Below is a small trained network, with its code and all its weights. Each question gives an input and a target symbol and asks what happens when units are switched off, that is, made to give their printed mean instead of their output.

import numpy as np


def w(rows, s, z=0):
    codes = np.array(rows[::2]) - 128.0
    scale = np.full(codes.shape[1], s)
    scale[-1] = z or s
    return codes * scale


def norm(h):
    return h / np.sqrt((h * h).mean(-1, keepdims=True) + 1e-5)


def f(y):
    return np.maximum(y, 0)


def softmax(a):
    e = np.exp(a - a.max(-1, keepdims=True))
    return e / e.sum(-1, keepdims=True)


def log_softmax(a):
    a = a - a.max(-1, keepdims=True)
    return a - np.log(np.exp(a).sum(-1, keepdims=True))


def net(x, mask):
    ids = ['αβγηθμστψ'.index(c) for c in x.split()]
    T = len(ids)
    res = E[ids] + P[:T]
    r = norm(res)
    for j in range(2):
        rows = slice(2 * j, 2 * j + 2)
        q, k, v = (r @ M[0][rows].T for M in (Q, K, V))
        z = softmax(np.where(np.tri(T) > 0, q @ k.T / 2**0.5, -1e9)) @ v
        o = O[0][rows]
        res = res + np.where(mask[j], z, o[:, -1]) @ o[:, :-1]
    y = f(norm(res) @ A[0][:, :-1].T + A[0][:, -1])
    res = res + np.where(mask[2:10], y, B[0][:, -1]) @ B[0][:, :-1]
    return log_softmax(norm(res)[-1] @ U[:, :-1].T + U[:, -1])


Q, K, V, O, A, B = {}, {}, {}, {}, {}, {}
E = w([
[116,192,129],'α',
[135,163,162],'β',
[136,165,86],'γ',
[80,123,239],'η',
[139,122,249],'θ',
[86,62,41],'μ',
[179,24,172],'σ',
[203,4,121],'τ',
[148,229,165],'ψ',
],0.014)
P = w([
[123,64,184],'0',
[119,113,237],'1',
[98,132,210],'2',
[89,134,183],'3',
[93,115,153],'4',
[116,102,141],'5',
[102,242,44],'6',
[159,101,147],'7',
[171,132,236],'8',
[183,106,186],'9',
[171,139,254],'10',
],0.0059)
Q[0] = w([
[162,57,55],'h1',
[106,115,79],'h1',
[108,135,232],'h2',
[123,11,120],'h2',
],0.012)
K[0] = w([
[202,222,180],'h1',
[189,125,240],'h1',
[158,193,255],'h2',
[13,198,71],'h2',
],0.007)
V[0] = w([
[153,173,21],'h1',
[2,156,150],'h1',
[212,77,173],'h2',
[125,102,3],'h2',
],0.0079)
O[0] = w([
[47,124,175,63],'h1',
[187,162,178,134],'h1',
[141,134,3,175],'h2',
[91,117,136,3],'h2',
],0.012,0.0048)
A[0] = w([
[154,88,152,113],'n1',
[160,145,90,197],'n2',
[113,10,102,136],'n3',
[112,251,139,121],'n4',
[86,162,155,197],'n5',
[141,152,127,86],'n6',
[63,83,98,4],'n7',
[130,61,103,152],'n8',
],0.013,0.004)
B[0] = w([
[90,33,210,205],'n1',
[61,104,61,254],'n2',
[164,199,218,248],'n3',
[74,173,33,245],'n4',
[127,65,42,173],'n5',
[132,166,57,152],'n6',
[121,255,130,149],'n7',
[39,185,174,211],'n8',
],0.0074,0.005)
U = w([
[115,89,114,154],'α',
[155,140,124,40],'β',
[65,51,105,255],'γ',
[6,76,142,206],'η',
[164,143,147,61],'θ',
[45,184,182,40],'μ',
[128,136,147,120],'σ',
[158,119,135,160],'τ',
[147,185,150,36],'ψ',
],0.016,0.0024)

Each question gives the input, a string of symbols that net reads in full, and the target symbol t.
The units are the heads (2 rows each of Q, K, V and O) and the neurons (one row each of A and B). Each row of codes is followed by its name. A weight is (code - 128) times the scale printed after its matrix; where a second scale follows, it is the last column's (O, A, B and U).
mask holds one flag per unit, heads first, then neurons. A switched-off unit (its flag False) gives its mean, the last column of its rows in O or B, instead of its output. The means were averaged over made-up inputs and are rounded, as every weight is.
A unit's drop is (log p(t) with every unit on - log p(t) with that unit switched off) / (log p(t) with every unit on - log p(t) with every unit switched off).
The circuit of an input: a set's keep is (log p(t) with only the set's units on - log p(t) with every unit switched off) / (log p(t) with every unit on - log p(t) with every unit switched off). Starting from all 10 units, units are removed one at a time, each time the one whose removal leaves the highest keep (on an exact tie, the one counted first), for as long as the keep stays at least 0.8.
units of the circuit, in order: the units of the circuit, biggest drop first
top k neurons: the k neurons with the biggest drops, biggest first
which heads matter: for each layer, one digit per head in row order, 1 if its drop is at least 0.15 and else 0, layers parted by /
drop of u: that unit's drop, to one decimal
input γ θ β β, target η: which heads matter -> 10
input ψ μ μ μ γ, target γ: which heads matter -> 01
input γ γ γ α α, target η: which heads matter -> 11
input γ γ τ γ γ σ σ, target η: units of the circuit, in order -> h1
input γ γ α γ ψ β θ, target η: which heads matter -> 10
input γ σ β τ τ τ η β, target γ: units of the circuit, in order -> h1; n3
input γ ψ γ, target η: which heads matter -> 11
input τ τ η, target γ: which heads matter -> 10
input τ τ α μ τ σ α γ, target γ: which heads matter -> 00
input σ τ σ γ θ, target γ: top 2 neurons -> n3; n1
input γ η θ, target η: top 2 neurons -> n3; n5
input γ γ μ, target μ: top 2 neurons -> n7; n3
input μ ψ γ α μ γ, target η: drop of h1 -> 0.2
input γ τ τ, target η: drop of n7 -> -0.1
input σ γ τ μ, target μ: drop of n3 -> 0.2
